B =
1.62, 0.31, 0.24, 3.71, 3.56, -3.13, -0.91, -1.85, -1.35, 0.26, -2.17
1.45, 1.78, 1.83, 6.02, 2.58, -4.45, -3.44, -1.00, -1.44, -3.65, 1.27
1.24, 0.89, 0.84, 4.13, 2.88, -3.76, -2.30, -1.12, -1.24, -1.30, -0.67
1.43, 0.17, -0.04, 3.80, 3.56, -3.21, -1.12, -1.94, -0.82, 0.20, -1.89
1.43, 0.14, 0.22, 4.45, 3.33, -3.40, -1.39, -1.70, -0.93, -0.54, -2.04
4.31, 0.21, -0.16, 3.27, 5.75, -2.88, -0.91, -2.90, -1.30, 1.40, -5.05
1.03, 0.55, 0.58, 3.89, 2.93, -3.33, -1.14, -1.30, -1.37, -1.13, -1.34
B[-7, -11] => 1.62
B[-2, -2] => 1.40
B[1, 2] => 1.83
B[0, -3] => -1.35
B[-4, -11] => 1.43
B[2, 3] => 4.13
B[4, -11] => 1.43
B[1, 10] => 1.27
B[0] => [1.62, 0.31, 0.24, 3.71, 3.56, -3.13, -0.91, -1.85, -1.35, 0.26, -2.17]
B[-6, -11] => 1.45
B[6, 9] => -1.13
B[-7, 3] => 3.71
B[2, -5] => -2.30
B[:, -2] => [0.26, -3.65, -1.30, 0.20, -0.54, 1.40, -1.13]
B[-4, 3] => 3.80
B[-7, 5] => -3.13
B[:, -6] => [-3.13, -4.45, -3.76, -3.21, -3.40, -2.88, -3.33]
B[2, 4] => 2.88
B[-3, 4] => 3.33
B[2, 7] => -1.12
B[-3, 3] => 4.45
B[-7, 4] => 3.56
B[:, 2] => [0.24, 1.83, 0.84, -0.04, 0.22, -0.16, 0.58]
B[-4, -6] => -3.21
B[-4, -7] => 3.56
B[:, 10] => [-2.17, 1.27, -0.67, -1.89, -2.04, -5.05, -1.34]
B[-6] => [1.45, 1.78, 1.83, 6.02, 2.58, -4.45, -3.44, -1.00, -1.44, -3.65, 1.27]
B[-5, 8] => -1.24
B[:, -5] => [-0.91, -3.44, -2.30, -1.12, -1.39, -0.91, -1.14]

data = -5.90,5.07,-3.68,0.47,-0.55,3.68
data[0]: -5.90
data[3]: 0.47
data[-1]: 3.68

a =
-1.00, -0.38, -1.38, 1.13, -1.32, 1.23, 1.17, -0.42, 1.72, 1.39
2.51, 2.24, 3.30, -1.44, 2.75, -0.90, -1.43, 2.24, -1.75, -1.52
2.11, 4.35, 4.31, -3.58, 2.87, -2.89, -3.61, 4.19, -3.82, -3.59
-0.35, 1.81, 0.58, -1.07, -0.15, -0.75, -1.07, 1.67, -0.67, -0.85
0.42, 2.07, 1.40, -1.32, 0.67, -0.92, -1.31, 1.96, -1.11, -1.17
0.39, -1.63, -0.98, 2.42, -0.26, 2.50, 2.49, -1.50, 2.70, 2.53
-0.07, 1.64, 0.70, -0.89, 0.07, -0.57, -0.89, 1.53, -0.56, -0.70
0.94, 2.11, 1.88, -1.35, 1.19, -0.92, -1.34, 2.03, -1.27, -1.26
-0.53, -3.65, -3.06, 4.44, -1.65, 4.29, 4.54, -3.44, 4.98, 4.63
2.63, 0.30, 2.17, 0.52, 2.40, 0.90, 0.56, 0.45, 0.21, 0.41
0.47, 1.29, 0.95, -0.53, 0.53, -0.20, -0.52, 1.24, -0.32, -0.40
a[0,0]	-1.00
a[4,5]	-0.92
a[:, 8]	[1.72, -1.75, -3.82, -0.67, -1.11, 2.70, -0.56, -1.27, 4.98, 0.21, -0.32]
a[10]	[0.47, 1.29, 0.95, -0.53, 0.53, -0.20, -0.52, 1.24, -0.32, -0.40]
a[10,3]	-0.53
a[3,5]	-0.75
a[:, 3]	[1.13, -1.44, -3.58, -1.07, -1.32, 2.42, -0.89, -1.35, 4.44, 0.52, -0.53]
a[5,4]	-0.26
a[1,9]	-1.52
a[5,8]	2.70
a[1]	[2.51, 2.24, 3.30, -1.44, 2.75, -0.90, -1.43, 2.24, -1.75, -1.52]
a[3]	[-0.35, 1.81, 0.58, -1.07, -0.15, -0.75, -1.07, 1.67, -0.67, -0.85]
a[10,4]	0.53
a[8]	[-0.53, -3.65, -3.06, 4.44, -1.65, 4.29, 4.54, -3.44, 4.98, 4.63]
a[6,6]	-0.89
a[:, 6]	[1.17, -1.43, -3.61, -1.07, -1.31, 2.49, -0.89, -1.34, 4.54, 0.56, -0.52]
a[5,9]	2.53
a[5,3]	2.42
a[4,8]	-1.11
a[4,7]	1.96
a[6,7]	1.53
a[7,3]	-1.35
a[3,3]	-1.07
a[:, 9]	[1.39, -1.52, -3.59, -0.85, -1.17, 2.53, -0.70, -1.26, 4.63, 0.41, -0.40]
a[8,6]	4.54
a[0,1]	-0.38
a[7]	[0.94, 2.11, 1.88, -1.35, 1.19, -0.92, -1.34, 2.03, -1.27, -1.26]
a[2]	[2.11, 4.35, 4.31, -3.58, 2.87, -2.89, -3.61, 4.19, -3.82, -3.59]
a[4,2]	1.40

X =
[[44 38 42 50 33 54 63 51 32 55 32]
 [30 60 61 43 59 52 40 35 23 64 55]
 [45 61 42 37 50 41 46 36 40 61 54]
 [55 42 33 49 52 47 52 51 64 39 47]
 [58 40 51 62 36 57 63 60 39 59 36]
 [34 38 34 45 63 72 42 52 49 37 35]
 [39 40 35 44 52 50 52 49 60 37 42]
 [40 60 42 35 49 43 43 35 34 61 52]
 [56 41 42 54 48 52 54 55 59 43 43]
 [62 55 49 52 38 40 57 50 48 63 52]
 [31 55 60 44 60 58 39 40 27 58 49]
 [45 40 37 51 65 68 43 56 59 36 41]
 [51 40 33 48 55 54 47 54 61 36 42]
 [33 37 39 45 72 80 38 53 47 34 32]]
X[0, -11]: 44
X[:, 8]: [32, 23, 40, 64, 39, 49, 60, 34, 59, 48, 27, 59, 61, 47]
X[8, -10]: 41
X[5, -4]: 52
X[4, -2]: 59
X[-4, -1]: 49
X[-4, 2]: 60
X[9]: [62, 55, 49, 52, 38, 40, 57, 50, 48, 63, 52]
X[11]: [45, 40, 37, 51, 65, 68, 43, 56, 59, 36, 41]
X[-5, -1]: 52
X[-6, 6]: 54
X[12, -5]: 47
X[1, 4]: 59
X[-13, -5]: 40
X[2, 7]: 36
X[-14, -9]: 42
X[6, -6]: 50
X[-11, 1]: 42
X[-7, 10]: 52
X[-12, 3]: 37
X[-3, 1]: 40
X[6, -3]: 60
X[8, -6]: 52
X[-14, 7]: 51
X[:, 7]: [51, 35, 36, 51, 60, 52, 49, 35, 55, 50, 40, 56, 54, 53]
X[9, 1]: 55
X[-2, 1]: 40
X[:, 2]: [42, 61, 42, 33, 51, 34, 35, 42, 42, 49, 60, 37, 33, 39]
X[9, 9]: 63
X[0, 6]: 63
X[-13, -3]: 23
X[13, -9]: 39
X[-6, 2]: 42
X[3, 4]: 52
X[-11, 3]: 49
X[:, 4]: [33, 59, 50, 52, 36, 63, 52, 49, 48, 38, 60, 65, 55, 72]
X[-6, -7]: 48
X[-11]: [55, 42, 33, 49, 52, 47, 52, 51, 64, 39, 47]

W =
array([[2, 8, 4, 6, 2],
       [0, 3, 0, 3, 2],
       [3, 5, 3, 3, 1],
       [3, 4, 6, 5, 1],
       [3, 5, 3, 3, 1],
       [3, 4, 5, 5, 1],
       [3, 4, 6, 5, 1],
       [2, 3, 2, 2, 2],
       [3, 4, 5, 5, 1],
       [5, 5, 1, 4, 1]])
W[0,0]	2
W[-5]	[3, 4, 5, 5, 1]
W[-2,-3]	5
W[9,1]	5
W[:, -3]	[4, 0, 3, 6, 3, 5, 6, 2, 5, 1]
W[:, -5]	[2, 0, 3, 3, 3, 3, 3, 2, 3, 5]
W[7]	[2, 3, 2, 2, 2]
W[2,-5]	3
W[-8,-1]	1
W[6,-2]	5
W[-6,-1]	1
W[-5,3]	5
W[-9,-5]	0
W[2]	[3, 5, 3, 3, 1]
W[-4,0]	3
W[3,-4]	4
W[-10,4]	2
W[3,-3]	6
W[:, -2]	[6, 3, 3, 5, 3, 5, 5, 2, 5, 4]
W[4]	[3, 5, 3, 3, 1]
W[2,1]	5
W[7,4]	2
W[4,-3]	3
W[0,-2]	6
